In the rows, zero is written as 128.
Facts:
(830) π (927); (1356) π (912); (530) π (985)
(608) π (912); (1250) π (985); (234) π (767)
(1280) π (108); (930) π (350); (518) π (106)
(301) π (1216); (348) π (106); (420) π (985)
(550) π (767); (23) π (1399); (1382) π (885)
(94) π (768); (1439) π (912); (752) π (1216)
(316) π (154); (768) π (391); (342) π (564)
(1238) π (483); (1299) π (973); (189) π (768)
(1163) π (632); (73) π (985); (969) π (1399)
(59) π (141); (973) π (564); (517) π (566)
(1126) π (299); (627) π (545); (1182) π (483)
(1072) π (1157); (1058) π (1002); (775) π (1002)
(850) π (912); (1007) π (549); (693) π (26)
(1043) π (549); (800) π (26); (841) π (106)
(632) π (767); (549) π (154); (1117) π (1011)
(899) π (1126); (1134) π (141); (1141) π (1195)
(1484) π (316); (350) π (564); (1067) π (1011)
(419) π (564); (7) π (48); (590) π (841)
(1196) π (316); (746) π (1011); (873) π (391)
(1417) π (234); (1002) π (106); (35) π (564)
(280) π (123); (1402) π (841); (836) π (108)
(1011) π (154); (1244) π (1154); (9) π (564)
(313) π (1238); (734) π (632); (131) π (108)
(554) π (123); (217) π (1154); (499) π (1126)
(962) π (1399); (985) π (243); (108) π (564)
(1179) π (1154); (633) π (316); (876) π (26)
(44) π (234); (354) π (912); (139) π (1154)
(1195) π (564); (11) π (1399); (122) π (26)
(913) π (1011); (461) π (141); (566) π (1492)
(1399) π (545); (1168) π (973); (1130) π (767)
(638) π (26); (13) π (483); (1346) π (566)
(1426) π (977); (989) π (954); (584) π (1492)
(652) π (419); (378) π (1002); (912) π (1154)
(977) π (106); (963) π (1130); (1150) π (954)
(933) π (1399); (954) π (243); (803) π (1216)
(881) π (549); (1216) π (545); (200) π (912)
(26) π (299); (210) π (973); (45) π (549)
(656) π (419); (1451) π (243); (1025) π (154)
(479) π (48); (885) π (391); (1352) π (1216)
(616) π (885); (141) π (243); (1309) π (973)
(1265) π (954); (270) π (767); (1157) π (106)
(1381) π (35); (1481) π (927); (48) π (106)
(927) π (564); (1449) π (973); (123) π (545)
(530) ξ (1356); (530) ξ (1250); (608) ξ (930)
(608) ξ (1265); (1280) ξ (734); (752) ξ (11)
(752) ξ (1484); (752) ξ (23); (768) ξ (913)
(768) ξ (391); (342) ξ (973); (342) ξ (1134)
(342) ξ (1195); (1163) ξ (1481); (1182) ξ (1346)
(1182) ξ (656); (1058) ξ (885); (1058) ξ (627)
(549) ξ (913); (549) ξ (912); (549) ξ (566)
(549) ξ (1439); (549) ξ (969); (419) ξ (566)
(419) ξ (94); (590) ξ (1025); (1244) ξ (44)
(154) ξ (73); (131) ξ (48); (554) ξ (693)
(985) ξ (803); (985) ξ (1072); (985) ξ (1025)
(1179) ξ (1265); (1179) ξ (11); (1179) ξ (1238)
(1179) ξ (141); (876) ξ (1117); (876) ξ (693)
(876) ξ (881); (461) ξ (1117); (461) ξ (1356)
(1399) ξ (518); (1399) ξ (616); (1399) ξ (1449)
(1168) ξ (584); (1168) ξ (35); (1168) ξ (933)
(1168) ξ (1043); (1168) ξ (632); (638) ξ (1002)
(989) ξ (1134); (378) ξ (616); (378) ξ (234)
(378) ξ (881); (378) ξ (800); (977) ξ (1299)
(977) ξ (899); (977) ξ (632); (200) ξ (873)
(210) ξ (354); (210) ξ (139); (210) ξ (35)
(45) ξ (584); (45) ξ (499); (45) ξ (746)
(45) ξ (1154); (45) ξ (7); (1352) ξ (973)
(1352) ξ (1196); (1352) ξ (299); (270) ξ (354)
(270) ξ (1002); (270) ξ (1250)

Known rows:
[126 143 131 128 152 116 130 159 126 120 131 130 120 126 150 108 124 124
 147 130  93 141 125 150 116 128 140 110 169 135 114 157 117 123 115 132
 126 116 135 117 126] -> (391)
[118 153 133 146 138 119 156 162 130 103 121 123 133 129 135 118 121 122
 155 120  91 146 133 160 125 119 158 114 156 151 126 153 118 120 114 119
 121 124 136 115 123] -> (768)
[139  92 140 159  88 100 121 103 123 138 125 128 154 129 128 119 121 124
 127 104  90 119 140 117 132  96 132 134 135 131  98 158 160 113 117 112
 117 142 132 128 129] -> (301)
[129 126 124 169 107 128 134 138 125 137 119 116 138 142 119 134 120 132
 115 104 118 117 133 118 125 120 146 126 117 121 110 126 171 100 133 128
 126 155 136 103 130] -> (1182)
[115 142 127 117 136 148  98 148 132 136 126 124 114 127 146 110 121 124
 132 120 100 140 119 150 126 132 129  94 104 127 136 150 151 111 116 134
 140 120 133 107 107] -> (299)
[124 102 102 135 128  84 242 146 141 168 116 189 119 155 140 143 104 121
 124 116  97 127 137 120  90 111 158 132 163 120 113 112 117 105 113 134
 142 144 127 139 149] -> (850)
[125 140 133 119 166 112 139 160 133 136 124 133 110 131 157 127 154 123
 118 133 107 137 129 165 129 131 128 102 131 133 121 150  77 110 109 127
 132 114 128 122 123] -> (234)
[125 109 120 149 137 192 127 133 120 159 121 144  98 143 126 117 143 112
 147 114 118 112 125 140 119 102 127 127 106 110  99 148 139 169 118 149
 130 152 121 136 105] -> (7)
[180 135 115 129 157 106  88 107 121 130 154 125 156 156 143  96 113 151
 151 125 112 146 106  96  68 115 146 140 154 101 112 122 155 118 116 144
 105 136 138 132 148] -> (1481)
[119 115 122 165 120 194 141 140 123 141 118 134 106 141 117 123 130 113
 155 106 116 118 130 141 124  98 140 131 111 120 101 144 157 164 122 143
 127 161 123 130 104] -> (479)
[112 132 128 162 133 188 141 164 128 122 121 121  96 130 129 125 131 115
 151 115 117 133 131 161 137 109 138 117 118 125  95 151 128 155 120 137
 124 151 123 123 100] -> (1157)
[144 130 129 132 171 149 122 130 130 120 154 121 123 128 147  99  67 136
 137 122 117 167 104 109 127 122 121 115  88 101 101 128 178 105 115 128
 126 124 128 113 117] -> (1195)
[146 122 125 153 140 153 147 109 128 125 142 126 149 140 119 106  65 132
 146 103 113 154 112  96 124 105 142 134  70 115 123 116 206 110 114 119
 125 144 129 116 120] -> (342)
[148 136 133 151 136 113 138 109 130 166 118 135 120 134 109 135 141 122
 128 113 106  71 135 140 134 107 119 153  99 171 138 136 199 127 121 134
 130 135 129 106 142] -> (59)
[118 115 121 165 119 194 139 140 122 143 119 133 107 141 118 123 132 112
 155 106 116 116 129 140 125  98 140 131 110 119 102 144 158 165 121 143
 126 161 124 129 104] -> (1402)
[125 106 100 122 135  78 226 147 137 166 123 196 119 150 148 123  92 121
 142 122  83 133 130 118  72 117 160 129 201 116 106 126 125 114 114 143
 140 134 131 138 153] -> (1439)
[127 131 127 133 138 113 148 141 130 139 121 133 129 139 138 129 142 121
 128 118 103 125 131 141 122 119 140 118 130 135 130 140 119 114 113 126
 131 131 132 120 128] -> (963)
[138  96 138 158  93 103 124 107 122 138 126 129 151 130 127 120 123 123
 127 105  92 120 139 117 132  98 133 132 134 132 100 156 155 113 117 114
 118 141 132 127 129] -> (280)

Rows:
No name comes twice in this set of rows, the named rows included.
[127 118 119 123 159  99 185 155 137 156 123 163 104 141 155 133 130 122
 117 131 105 133 130 145 110 123 135 113 148 121 108 134  86 110 109 134
 137 124 125 134 135] | (1154)
[113 132 128 144 137 171 137 171 125 113 135 115  92 124 141 125 138 107
 179 127 101 140 128 159 136 106 133 115 175 135 101 150 134 166 120 145
 125 151 124 125 105] | (48)
[138 146 138 137 151 106 121 137 136 141 130 115 101 120 134 139 148 124
 121 121 111  82 135 150 144 124 105 140 120 171 115 150 181 119 124 138
 129 132 130  97 139] | (141)
[132  95 141 168  75  98 130 108 129 120 127 114 159 127 125 130 119 124
 129  93  93 119 147 112 138  95 137 141 133 141  97 159 173 111 120 108
 115 156 135 120 129] | (752)
[139 138 134 169 114 134 157 117 133 149 116 131 117 127  98 126  99 122
 131 105 104  80 132 140 150 106 127 147  75 177 137 133 244 122 124 126
 133 143 128  95 130] | (989)
[154 131 132 136 151 112 128 101 128 182 118 143 112 136 115 131 151 121
 120 119 108  63 132 141 131 109 107 152  92 166 138 140 187 131 117 138
 133 127 125 112 144] | (1250)
[130  93 141 178  67 121 139 111 127 122 122 126 151 122 116 110  78 125
 129  97  89 127 136 115 148  95 138 127 113 138  97 153 202 108 120 106
 120 149 132 117 118] | (1352)
[149 128 127 130 175 151 118 122 129 122 157 122 128 130 146  97  62 138
 138 121 118 171 102  99 124 120 121 118  82  97 101 125 184 104 114 127
 125 127 127 114 118] | (973)
[112 133 130 167 134 191 156 160 128 122 113 125 102 135 122 130 139 114
 151 113 119 132 134 169 141 102 145 120 100 132 106 150 114 157 115 130
 122 151 120 128  98] | (977)
[116 105 104 144 114  80 250 150 147 147 117 174 125 153 138 155 104 120
 127 105 100 128 144 119  95 109 164 139 161 130 113 113 131 103 116 130
 139 160 129 131 149] | (608)
[145 131 132 138 138 106 119 112 133 161 128 127 112 131 122 137 145 122
 123 112 108  66 135 130 131 115 106 156 109 165 125 143 210 126 124 142
 133 140 131 103 145] | (1265)
[119 122 107 123 147  79 222 175 141 144 126 181 107 140 159 126  92 123
 141 132  86 149 131 139  86 125 158 116 208 121  98 133  98 108 114 138
 137 124 131 133 146] | (912)
[132 129 124 125 141 115 129 135 122 138 129 141 130 136 140 107 126 122
 149 122  90 126 125 130 103 120 142 122 163 129 122 151 140 128 115 136
 129 124 136 122 132] | (94)
[134 101 137 153 142 140 147 147 103 123 126 122 119 144 133  91 145 115
 101 122 108  98 107 108 143 147 125 102 132 115 114 134 150 134 116 131
 142 142 143 112 124] | (1196)

Now the same elements, written a new way:
Known rows:
[133  86 140 143 142 104 119 150 146 100 176 120 103 110 158 115 103  89
 145 113 119  85  58 140 103 142 117 162 105] -> (1126)
[163 141 159 155 111 110 137 107 108 185  96 138 133 113 161 151 147 157
 185 134 174 153 114 124 104 114 116 120 154] -> (633)
[117 134 148 153 134 178 121 155 134  99 102 106 136 116 110 144  93 133
  60 103 114 124 142 135 128  86 157 127 174] -> (1309)
[126 109 124 129 131 109 127 140 132 114 134 119 136 124 143 124 135 127
 138 126 129 131 109 128 130 136 120 124 119] -> (189)
[115 147 161 111  65 108 127 153 105  90 100 157 107 126  73 111 117 161
 104 144 111 128 197 138  87 162 117 134 102] -> (775)
[111 106 153 151  87 167 117 152 122  99 104 103 119 108 142 115  87 144
 153 102 106  67  75 110 170  86 133  98 160] -> (419)
[125 108 130 132 126 112 127 141 130 111 123 120 128 123 136 125 137 135
 131 128 133 142 129 127 124 131 124 127 130] -> (13)
[140 164  84 152 146 130 146 135 148 151 175 148 186 147  79 113  90 114
 169 103 168 137 153 165 151 172 144 128  73] -> (885)
[123 157  86  91 155 119 110 139 104 183 148 119 131 168 164 133 174 124
  70 145 131 168 160 158  96 126 117 121 138] -> (139)
[113  78 121 120 155 133 146  83 141 133 155 131 187 125 151 118  95 127
 156 124 107 125 186  90 155 163 137 112 103] -> (123)
[117 133 146 151 135 174 121 157 135  99 104 106 139 117 114 143  93 131
  64 104 115 122 136 134 128  86 155 125 169] -> (830)
[132 138 106 126 157 115 119 128 145  99  94 114  42 128  72 124 188 121
 164 152 135 155 141 108 178 129 130 123 131] -> (1451)
[149 102 136 135 168 105 108 142 144 128 176 131  49 120 161 116 107  84
  84 137 129 164 134 146  87 121 134 171 160] -> (899)
[124 113 105 122 145 108 130 136 135 129 156 117 159 126 156 126 125 113
 159 117 121 101  68 135 149 142 112 114  95] -> (1417)
[165 164 160 155 161 114 133  85 104 214 126 151  92 126 164 152 121 147
 182 143 167 165 159 133  90 106 122 130 157] -> (881)
[116 149 103 110  93 133 110  91 120 180 159 120  67 112 165 110 100 122
 184 118 132 136 131 123 114  96 118 124 172] -> (94)
[118 131 145 150 133 167 122 155 134 100 106 108 138 119 117 141  96 132
  66 105 116 125 137 132 127  87 151 126 166] -> (9)
[119 132 110 117 155 109 139 130 136 130 168 127 173 127 155 124 100 107
 177 110 105  72  58 135 164 147 109 106  78] -> (767)

Rows:
No name comes twice in this set of rows, the named rows included.
[143 128 131  90 156 108 136 151 147 116 168 153 160 106 161 112 109  80
 177 135 108  82  45 133  93 114 124 172 179] | (299)
[146 164  95  86 169 146 132 133 147 104  88 145  41 117  70 116 208  89
 184 161 122 152  58 102 173 105 138 162 182] | (1134)
[138 117 162 156  70 108 133  86 102 188  95 112 113 106 168 124 110 161
 190 107 167  72  64 104 145 105 101  98 140] | (549)
[122 167  91 141  91 124 137 115 144 126 169 159 183 112 152 117 112 113
 157 126 105 128  77 139 171 115 132 161  79] | (1238)
[117  78 116 111 170 159 144  69 135 187 165 143 177 146 156 120  99 115
  88 151 109 170 205  90 100 156 154 145 164] | (933)
[112  90 134 127  84 108 122 123 119 113 132 105 116 111 159 111 102 141
 188 105 115  68  60 106 171 125 103  97 104] | (768)
[112 160  80  86  62 142 105 128 100 205 122 105 131 147 172 111 200 148
 129 131 163 169 114 160 107 100 103 104 176] | (1439)
[114  76 151 137 161 112 144 107 130 107 108 107 178 136 146 138 136 148
  85 137 118 156 203  89 138 168 140 105 130] | (554)
[121  89 158 115 124 163 140 158 137  91  86 106 176 108 116 142 133 129
  84 108 113  76  48 108 135  87 147 129 183] | (342)
[117 128  80  88  79 111 109 153 101 147  99 105 177 166 168 130 220 152
  67 139 161 168  92 161 121 144 103 104 134] | (850)

